Below is a small trained network, with its code and all its weights. Each question gives an input and a class and asks what happens when units are switched off, that is, made to give their printed mean instead of their output.

import numpy as np


def w(rows, s, z=0):
    codes = np.array(rows[::2]) - 128.0
    scale = np.full(codes.shape[1], s)
    scale[-1] = z or s
    return codes * scale


def norm(h):
    return h / np.sqrt((h * h).mean(-1, keepdims=True) + 1e-5)


def f(y):
    return np.maximum(y, 0)


def log_softmax(a):
    a = a - a.max(-1, keepdims=True)
    return a - np.log(np.exp(a).sum(-1, keepdims=True))


def net(x, mask):
    res = np.array(x, float).reshape(1, 8) / 4 @ E
    u = 0
    for l in range(2):
        y = f(norm(res) @ A[l][:, :-1].T + A[l][:, -1])
        res = res + np.where(mask[u : u + 4], y, B[l][:, -1]) @ B[l][:, :-1]
        u += 4
    return log_softmax(norm(res)[-1] @ U[:, :-1].T + U[:, -1])


A, B = {}, {}
E = w([
[105,145,113,101,26,148,135,161],'x0',
[153,103,137,75,108,113,70,49],'x1',
[139,177,142,124,90,117,107,179],'x2',
[96,44,11,64,254,115,131,141],'x3',
[150,132,132,165,125,96,176,117],'x4',
[114,91,100,135,145,124,137,76],'x5',
[134,130,156,154,157,121,135,170],'x6',
[25,162,16,120,212,68,78,68],'x7',
],0.0069)
A[0] = w([
[66,186,86,164,157,128,109,133,76],'L0N0',
[95,81,101,67,127,75,162,174,182],'L0N1',
[70,153,146,166,66,113,148,109,187],'L0N2',
[119,173,76,91,114,1,117,79,4],'L0N3',
],0.0082,0.0011)
B[0] = w([
[106,33,136,143,66,187,175,154,236],'L0N0',
[124,252,114,182,109,92,128,77,213],'L0N1',
[121,174,103,167,196,163,122,93,232],'L0N2',
[173,17,90,125,131,115,59,113,253],'L0N3',
],0.011,0.0041)
A[1] = w([
[4,182,135,228,235,184,204,192,231],'L1N0',
[182,237,120,129,27,10,20,212,212],'L1N1',
[171,101,180,59,110,31,55,91,7],'L1N2',
[156,200,189,195,152,119,221,254,239],'L1N3',
],0.0058,0.0011)
B[1] = w([
[106,127,194,139,118,99,40,79,236],'L1N0',
[137,111,130,116,143,179,125,114,194],'L1N1',
[97,117,255,115,91,102,137,114,171],'L1N2',
[100,96,94,84,129,122,121,121,255],'L1N3',
],0.012,0.0063)
U = w([
[63,114,173,94,48,64,150,104,151],'0',
[110,65,129,125,100,180,149,125,43],'1',
[133,1,93,149,76,162,213,199,170],'2',
[161,137,120,126,94,90,89,153,2],'3',
[106,189,128,91,135,129,180,94,208],'4',
[132,255,91,132,168,130,171,96,204],'5',
],0.0066,0.0009)

Each question gives the input, the list of numbers given to net, and the class t.
The units are the neurons (one row each of A and B). Each row of codes is followed by its name. A weight is (code - 128) times the scale printed after its matrix; where a second scale follows, it is the last column's (A, B and U).
mask holds one flag per neuron, layer by layer. A switched-off neuron (its flag False) gives its mean, the last column of its row in B, instead of its output. The means were averaged over made-up inputs and are rounded, as every weight is.
A unit's drop is (log p(t) with every unit on - log p(t) with that unit switched off) / (log p(t) with every unit on - log p(t) with every unit switched off).
The circuit of an input: a set's keep is (log p(t) with only the set's units on - log p(t) with every unit switched off) / (log p(t) with every unit on - log p(t) with every unit switched off). Starting from all 8 units, units are removed one at a time, each time the one whose removal leaves the highest keep (on an exact tie, the one counted first), for as long as the keep stays at least 0.8.
circuit, biggest first: the units of the circuit, biggest drop first
unit that matters most: the unit with the biggest drop
top k neurons: the k neurons with the biggest drops, biggest first
top k neurons in layer l: the k neurons of layer l with the biggest drops, biggest first
input [-1,3,0,-7,8,-4,-2,-2], class 5: top 2 neurons in layer 0 -> [L0N2 L0N0]
input [-6,1,-1,-1,-7,8,4,8], class 2: unit that matters most -> L0N0
input [-7,-3,-1,-6,8,5,-3,7], class 2: circuit, biggest first -> [L0N3 L0N0]
input [-6,-8,-6,2,0,0,6,-1], class 0: top 2 neurons -> [L1N0 L0N3]
input [3,4,0,-6,0,-4,-1,1], class 5: circuit, biggest first -> [L0N2 L0N0 L1N0]
input [2,6,4,-8,5,7,7,1], class 5: top 2 neurons in layer 0 -> [L0N2 L0N0]
input [4,-4,-3,-2,7,-1,-4,7], class 2: top 2 neurons -> [L0N3 L0N0]
input [6,0,-4,6,-8,7,4,-3], class 4: circuit, biggest first -> [L0N1 L0N3]
input [5,-7,-4,8,7,-3,5,-4], class 5: top 3 neurons in layer 0 -> [L0N1 L0N0 L0N3]
input [-3,-4,0,-6,-2,8,3,8], class 2: top 3 neurons -> [L0N0 L0N3 L0N1]
input [4,-7,-6,4,-5,5,0,-4], class 0: circuit, biggest first -> [L1N0 L0N1]
input [5,4,6,0,2,-7,3,3], class 1: top 2 neurons in layer 1 -> [L1N1 L1N0]
input [-5,3,-3,-2,2,-4,-2,8], class 2: top 4 neurons -> [L0N0 L1N0 L0N3 L0N1]
input [8,-8,6,8,-1,1,2,-8], class 0: unit that matters most -> L0N3
input [-4,-5,6,2,-2,-3,-7,7], class 2: top 3 neurons in layer 0 -> [L0N0 L0N3 L0N2]
input [2,4,-1,7,3,2,4,1], class 5: top 2 neurons in layer 0 -> [L0N1 L0N0]
